Each row has two labels, one from each of two sets.
[ -9.5   2.5  -3.3   2.9  -2.9   5.2 -13.7  -3.6  -0.4   5.6   1.2   1.8
  -5.2   4.5  -4.4 -15.8  18.4  -4.0  47.9 -10.8  37.1   4.5  -8.1  -2.1
 -12.1 -15.9  -4.4  14.8  11.7   5.6  -8.5  -3.2  -2.2  -4.7 -15.6  18.8
  -1.0   1.3  -0.4 -10.5   0.6 -25.6  -9.9 -11.6   0.6 -15.7  -9.1  -8.9]
beto & L
[-27.0  -9.7   5.9  -0.4 -10.7  -5.0  14.4   0.0   9.1   2.9  -6.7  -4.2
  -2.6  -0.3   1.3   7.5  -4.0   9.5 -40.2  11.2 -23.1  -2.4   1.2   1.9
   1.7   0.5  -1.7  -9.7   1.9   3.3   3.3  -6.9  -9.6   8.4 -26.4 -20.4
 -20.6  -1.0   6.3  -4.9  -9.3  57.9   4.9   0.9   3.3  21.5   6.9   2.6]
refek & T
[ -2.6   3.9  -0.5  -5.6  -1.3  -4.5  25.0 -12.8  16.3  11.5 -12.0   2.9
   4.7   9.3   8.6   2.7  -9.0 -15.9 -15.2   1.5 -36.5  -9.9   4.9  13.4
  12.5  16.1   0.3   2.9  -7.5  -2.0  15.7  -3.1   3.1 -16.0  46.5 -29.3
   0.8  -2.1   2.9  31.0  13.7   9.3   8.2 -11.3   3.1 -29.3   5.8  29.5]
neru & T
[  4.1   3.4   6.9  -4.8 -16.8  -9.7  -4.5  -1.6   9.6  -3.4  -9.8   1.8
   9.6  -0.6  13.4 -10.3  -5.3   3.4  -6.8  -3.5 -23.8 -10.3  -0.5   6.7
   6.6  18.3  -0.4 -12.5  -7.9  -4.2  13.2  -7.8   8.4  -3.2   2.5 -26.2
   6.6  -5.1   3.4  31.8   3.9 -28.2  10.5  -6.7  -7.4 -11.6   0.2  13.6]
neru & T
[ -6.6  -2.7   0.9  -6.6   9.6   2.6  50.7 -15.0  16.9   3.8  -6.1   1.0
   0.7   2.4  21.2  12.5 -12.1  -7.6 -47.5  -0.9 -30.5  -2.1  13.5   0.1
   5.6  -7.6   4.1   6.7 -11.5   0.7  12.4 -11.7   2.3 -12.5  25.5 -21.2
  10.7   2.1   7.9  21.2  15.4  29.2   8.0 -12.3  -4.3  18.2   3.8  12.4]
neru & T
[-30.6  -7.9   6.9   1.1  -7.5  -0.9  25.3 -21.1  16.4  16.6 -11.2  -1.8
  -2.0   3.7  11.8   0.3  -6.7  10.6 -22.6   5.2 -21.8  -3.2   6.1   5.7
  -4.0 -25.7   2.7   1.4   3.9  10.6  -1.5  -7.2  -7.4   0.7 -71.2   0.8
 -19.7   2.2   5.6  -6.1 -10.2  40.1  -8.0  -7.2   8.9  29.5  -3.4   3.5]
beto & T
[ 17.4   5.4  -4.2   5.4   1.5  11.2   4.5 -25.7   1.2  -0.5  -5.5  -0.4
  11.1  -8.2   4.5  26.9 -19.2  11.6 -37.7  12.5 -33.0  -7.9   1.8   2.9
   7.9   0.5  -0.7  -2.0  -1.7  -4.9  -1.8  11.2   2.8  -6.1 -18.0  -8.1
  -6.6   5.9   0.0   1.9  -0.4 -19.4 -16.3  -2.2 -12.8 -19.5  -8.9   7.5]
neru & V
[-18.0   1.1  10.0   0.5 -16.3  -5.9  -3.6 -17.3   5.6  15.7 -14.3   2.2
  -1.9  13.0   6.2 -19.0   3.3   2.0  33.0  -7.0  -1.2  -4.2   5.4  11.7
  -9.9 -13.3   3.7   5.9  10.3  10.5  -2.6  -4.8   0.8  -1.5 -78.7  19.8
 -19.0  -5.2  -4.1  -2.0  -9.6  -8.3  -5.7   1.1  14.4  -1.5  -1.5  10.2]
beto & T
[  9.6   3.1   8.8  -8.6 -11.7  -2.9  26.4 -16.0   0.6 -24.5  -6.4   5.1
   1.2  -6.7   2.5   7.5  -4.4  -1.8 -51.1   2.9 -27.6  -9.4  16.1  -4.0
   3.7  23.4   5.8   8.0   1.9   1.5  16.6  -3.9   8.7  -6.5 -21.9 -18.5
  -0.3  -3.7  -4.1  10.2   7.0   2.5  27.6  10.2 -20.6 -10.3  22.3   9.1]
neru & T
[ 15.2  -1.0   9.2  -2.9   3.8  -5.0  18.8  -2.1  19.8   3.3   0.9  -0.4
   5.6   0.3  19.8  -1.7  -9.6   5.3 -37.4  -6.1 -16.3   3.6   3.9   0.7
  -1.3 -14.8   6.2  -2.4 -12.7   4.0  16.9  -6.3  11.1  -3.1 -29.5 -16.5
  16.3  -0.6   4.7  21.1   4.2   4.4  19.5  -3.6  -7.1  49.9   0.7   1.2]
neru & T
[-30.4  -6.8   2.8  -3.9 -13.3  -6.1  28.1 -11.8  -6.4  -7.8 -18.3   2.0
  -6.9  -1.3  -4.1  17.2  -5.4  -1.8 -13.0   7.5 -27.4 -14.6  13.3   8.0
   9.1  16.4   4.1  -1.7   4.7   4.7  -5.3  -8.4  -9.4   1.0  -4.9  -1.9
 -20.7  -2.6   1.1  -1.0  -5.9  32.5  -7.5   4.1   7.7 -17.6  12.3   8.0]
refek & T
